Below are the code and all the weights of a small trained network. Each question names an input and a class and asks about switching units off, where a switched-off unit gives its printed mean instead of its output.

import numpy as np


def w(rows, s, z=0):
    codes = np.array(rows[::2]) - 128.0
    scale = np.full(codes.shape[1], s)
    scale[-1] = z or s
    return codes * scale


def f(y):
    return np.maximum(y, 0)


def log_softmax(a):
    a = a - a.max(-1, keepdims=True)
    return a - np.log(np.exp(a).sum(-1, keepdims=True))


def net(x, mask):
    res = np.array(x, float).reshape(1, 5) / 4 @ E
    y = f(res @ A[0][:, :-1].T + A[0][:, -1])
    res = res + np.where(mask, y, B[0][:, -1]) @ B[0][:, :-1]
    return log_softmax(res[-1] @ U[:, :-1].T + U[:, -1])


A, B = {}, {}
E = w([
[25,57,114],'x0',
[112,137,254],'x1',
[128,128,127],'x2',
[129,125,127],'x3',
[128,122,130],'x4',
],0.0085)
A[0] = w([
[237,174,153,203],'n0',
[122,128,189,61],'n1',
[7,83,118,253],'n2',
[131,115,214,101],'n3',
[166,124,132,13],'n4',
[117,143,176,29],'n5',
[143,127,66,28],'n6',
],0.012,0.0018)
B[0] = w([
[212,65,154,254],'n0',
[57,178,29,180],'n1',
[236,63,167,253],'n2',
[44,192,27,207],'n3',
[214,136,180,144],'n4',
[53,190,75,166],'n5',
[2,204,22,175],'n6',
],0.0078,0.0076)
U = w([
[9,189,1,80],'0',
[117,85,172,255],'1',
[201,2,231,37],'2',
],0.0066,0.0037)

Each question gives the input, the list of numbers given to net, and the class t.
The units are the neurons (one row each of A and B). Each row of codes is followed by its name. A weight is (code - 128) times the scale printed after its matrix; where a second scale follows, it is the last column's (A, B and U).
mask holds one flag per neuron, in row order. A switched-off neuron (its flag False) gives its mean, the last column of its row in B, instead of its output. The means were averaged over made-up inputs and are rounded, as every weight is.
A unit's drop is (log p(t) with every unit on - log p(t) with that unit switched off) / (log p(t) with every unit on - log p(t) with every unit switched off).
The circuit of an input: a set's keep is (log p(t) with only the set's units on - log p(t) with every unit switched off) / (log p(t) with every unit on - log p(t) with every unit switched off). Starting from all 7 units, units are removed one at a time, each time the one whose removal leaves the highest keep (on an exact tie, the one counted first), for as long as the keep stays at least 0.8.
units of the circuit, in order: the units of the circuit, biggest drop first
unit that matters most: the unit with the biggest drop
top k neurons: the k neurons with the biggest drops, biggest first
drop when u is switched off: that unit's drop, to one decimal
input [5,0,0,5,0], class 2: units of the circuit, in order : (n2, n3)
input [8,-5,-2,-8,3], class 2: top 2 neurons : (n2, n3)
input [8,-6,2,7,8], class 1: units of the circuit, in order : (n2)
input [-4,6,8,7,6], class 0: units of the circuit, in order : (n3, n2)
input [-7,8,4,4,5], class 0: top 4 neurons : (n3, n1, n2, n5)
input [-7,-4,-7,-8,4], class 2: top 3 neurons : (n0, n3, n1)
input [-8,8,-7,8,1], class 0: top 2 neurons : (n3, n1)
input [6,-5,-3,0,0], class 2: top 2 neurons : (n2, n3)
input [-4,4,0,-7,-1], class 0: top 2 neurons : (n2, n3)
input [8,3,-5,6,4], class 2: top 2 neurons : (n2, n6)
input [-8,8,1,5,-7], class 0: top 2 neurons : (n3, n1)
input [8,-4,7,8,-4], class 2: top 2 neurons : (n2, n3)
input [8,1,3,6,2], class 2: drop when n2 is switched off : 0.5
input [5,6,-3,2,-1], class 0: drop when n1 is switched off : 0.5
input [1,8,3,-6,0], class 0: drop when n3 is switched off : 0.1
input [6,0,5,0,0], class 2: unit that matters most : n2
